Below is a small trained network, with its code and all its weights. Each question gives an input and a target symbol and asks what happens when units are switched off, that is, made to give their printed mean instead of their output.

import numpy as np


def w(rows, s, z=0):
    codes = np.array(rows[::2]) - 128.0
    scale = np.full(codes.shape[1], s)
    scale[-1] = z or s
    return codes * scale


def f(y):
    return y / 2 * (1 + np.tanh(0.7978845608 * (y + 0.044715 * y**3)))


def softmax(a):
    e = np.exp(a - a.max(-1, keepdims=True))
    return e / e.sum(-1, keepdims=True)


def log_softmax(a):
    a = a - a.max(-1, keepdims=True)
    return a - np.log(np.exp(a).sum(-1, keepdims=True))


def net(x, mask):
    ids = ['ΛΞΨαβεηθμπστφ'.index(c) for c in x.split()]
    T = len(ids)
    res = E[ids] + P[:T]
    q, k, v = (res @ M[0].T for M in (Q, K, V))
    z = softmax(np.where(np.tri(T) > 0, q @ k.T / 4**0.5, -1e9)) @ v
    res = res + np.where(mask[0], z, O[0][:, -1]) @ O[0][:, :-1]
    y = f(res @ A[0][:, :-1].T + A[0][:, -1])
    res = res + np.where(mask[1:17], y, B[0][:, -1]) @ B[0][:, :-1]
    return log_softmax(res[-1] @ U[:, :-1].T + U[:, -1])


Q, K, V, O, A, B = {}, {}, {}, {}, {}, {}
E = w([
[79,132,70,145],'Λ',
[87,117,152,46],'Ξ',
[85,153,115,142],'Ψ',
[123,146,180,47],'α',
[121,80,111,36],'β',
[102,149,107,111],'ε',
[83,73,253,53],'η',
[98,158,157,104],'θ',
[99,71,135,71],'μ',
[116,73,154,40],'π',
[107,164,131,104],'σ',
[81,104,150,128],'τ',
[114,137,99,61],'φ',
],0.02)
P = w([
[144,137,233,247],'0',
[35,93,167,72],'1',
[201,148,124,3],'2',
[121,127,89,104],'3',
[126,157,108,87],'4',
[111,180,121,97],'5',
[102,123,172,62],'6',
[99,174,152,97],'7',
[81,178,121,112],'8',
[87,187,141,104],'9',
[91,173,170,67],'10',
[64,184,148,133],'11',
[66,215,171,120],'12',
[59,211,128,135],'13',
],0.0076)
Q[0] = w([
[6,138,126,87],'h0',
[137,121,104,110],'h0',
[129,129,147,143],'h0',
[137,87,128,177],'h0',
],0.018)
K[0] = w([
[251,115,168,203],'h0',
[143,110,146,113],'h0',
[110,143,117,119],'h0',
[166,186,100,70],'h0',
],0.013)
V[0] = w([
[130,49,101,140],'h0',
[219,38,173,169],'h0',
[167,185,220,189],'h0',
[7,87,122,227],'h0',
],0.018)
O[0] = w([
[62,120,102,153,65],'h0',
[86,141,144,226,90],'h0',
[203,116,169,176,255],'h0',
[98,2,111,117,241],'h0',
],0.022,0.0093)
A[0] = w([
[69,105,109,131,77],'n0',
[123,173,124,188,159],'n1',
[138,114,162,128,117],'n2',
[76,55,131,74,168],'n3',
[74,192,11,167,33],'n4',
[160,164,143,57,205],'n5',
[224,92,99,121,57],'n6',
[163,64,155,168,103],'n7',
[106,71,101,198,252],'n8',
[182,75,97,41,93],'n9',
[42,106,139,121,189],'n10',
[155,148,181,122,159],'n11',
[69,210,120,31,135],'n12',
[76,115,201,137,146],'n13',
[1,153,144,133,206],'n14',
[173,151,105,198,22],'n15',
],0.0073,0.0038)
B[0] = w([
[130,146,107,200,146],'n0',
[128,111,180,66,143],'n1',
[116,161,88,133,160],'n2',
[202,219,23,140,248],'n3',
[162,72,122,118,135],'n4',
[97,103,19,196,180],'n5',
[97,163,207,114,216],'n6',
[16,143,124,94,224],'n7',
[150,143,162,1,193],'n8',
[126,155,204,201,254],'n9',
[140,186,125,219,161],'n10',
[129,111,36,155,167],'n11',
[87,40,169,223,152],'n12',
[163,102,27,126,149],'n13',
[89,185,151,21,149],'n14',
[73,35,175,102,146],'n15',
],0.0084,0.02)
U = w([
[191,127,84,104,105],'Λ',
[150,111,133,226,120],'Ξ',
[186,150,197,3,129],'Ψ',
[210,217,179,197,77],'α',
[66,175,164,172,164],'β',
[156,146,163,106,254],'ε',
[108,97,211,185,73],'η',
[145,169,220,189,177],'θ',
[120,241,142,37,65],'μ',
[99,224,217,115,132],'π',
[149,162,194,159,87],'σ',
[147,48,81,108,60],'τ',
[125,105,155,219,106],'φ',
],0.0053,0.0068)

Each question gives the input, a string of symbols that net reads in full, and the target symbol t.
The units are the heads (4 rows each of Q, K, V and O) and the neurons (one row each of A and B). Each row of codes is followed by its name. A weight is (code - 128) times the scale printed after its matrix; where a second scale follows, it is the last column's (O, A, B and U).
mask holds one flag per unit, heads first, then neurons. A switched-off unit (its flag False) gives its mean, the last column of its rows in O or B, instead of its output. The means were averaged over made-up inputs and are rounded, as every weight is.
A unit's drop is (log p(t) with every unit on - log p(t) with that unit switched off) / (log p(t) with every unit on - log p(t) with every unit switched off).
The circuit of an input: a set's keep is (log p(t) with only the set's units on - log p(t) with every unit switched off) / (log p(t) with every unit on - log p(t) with every unit switched off). Starting from the 12 units with the biggest drops (on a tie, the unit counted first), units are removed one at a time, each time the one whose removal leaves the highest keep (on an exact tie, the one counted first), for as long as the keep stays at least 0.8.
units of the circuit, in order: the units of the circuit, biggest drop first
top k neurons: the k neurons with the biggest drops, biggest first
drop when u is switched off: that unit's drop, to one decimal
input μ Λ σ φ θ θ, target μ: top 4 neurons => (n14; n9; n8; n12)
input μ β ε, target μ: units of the circuit, in order => (h0; n14; n9)
input μ β Ψ Ψ Ψ α Ξ Λ, target μ: top 3 neurons => (n14; n9; n8)
input β φ η, target β: units of the circuit, in order => (h0; n12)
input α Λ α Λ π μ τ Ξ θ μ ε ε τ, target α: top 2 neurons => (n7; n8)
input μ β α β Ξ μ Ψ η β Ψ Ψ τ μ α, target μ: top 2 neurons => (n14; n9)
input α Ψ Ψ π φ β η Ξ Ψ Ψ μ, target α: top neuron => (n7)
input μ Ξ μ θ Ψ τ Ψ Ψ μ σ, target μ: top 2 neurons => (n14; n9)
input Ψ θ α β Λ α α ε, target Ψ: units of the circuit, in order => (h0; n5; n6)
input β ε μ μ ε α η β Ξ Ξ, target β: top 2 neurons => (n12; n8)
input Ψ φ ε β μ, target Ψ: units of the circuit, in order => (h0; n8; n5)
input μ Ψ α β μ β α τ Ψ μ, target μ: top 2 neurons => (n14; n9)
input τ β α α Λ θ π α Λ α ε β π Ψ, target τ: units of the circuit, in order => (h0; n9)
input α β ε Ψ α β Ψ ε Ψ Ψ α α ε, target α: units of the circuit, in order => (h0)
input μ ε η Λ η β Ψ π, target μ: units of the circuit, in order => (h0; n14; n9)
input τ Ψ β Ψ β ε Ψ, target τ: units of the circuit, in order => (h0; n8)
input π τ α η τ, target π: top 3 neurons => (n14; n3; n5)
input β σ α φ Ξ Ψ Ψ α τ η Λ, target β: top 3 neurons => (n12; n8; n3)
input β α φ Ψ α μ τ Ψ η β μ β σ, target β: top 4 neurons => (n12; n8; n14; n3)
input Ψ π μ α Λ Ψ μ η Ψ Ψ β φ σ, target Ψ: top neuron => (n5)
input Ψ σ Ξ Ψ Λ α Λ, target Ψ: top 2 neurons => (n8; n5)
input μ θ σ ε β β ε Λ Ξ Ψ, target μ: top 4 neurons => (n14; n9; n8; n5)
input Ψ Ψ β α Ψ μ Ψ α η θ τ, target Ψ: drop when h0 is switched off => 0.5
input π θ Ψ β θ α Ψ η μ β θ, target π: drop when n1 is switched off => 0.1
input μ β Ψ θ Λ ε Ξ Ψ Ψ β θ β β, target μ: drop when n1 is switched off => 0.0
input Ψ Ψ Ψ μ τ, target Ψ: drop when n5 is switched off => 0.3
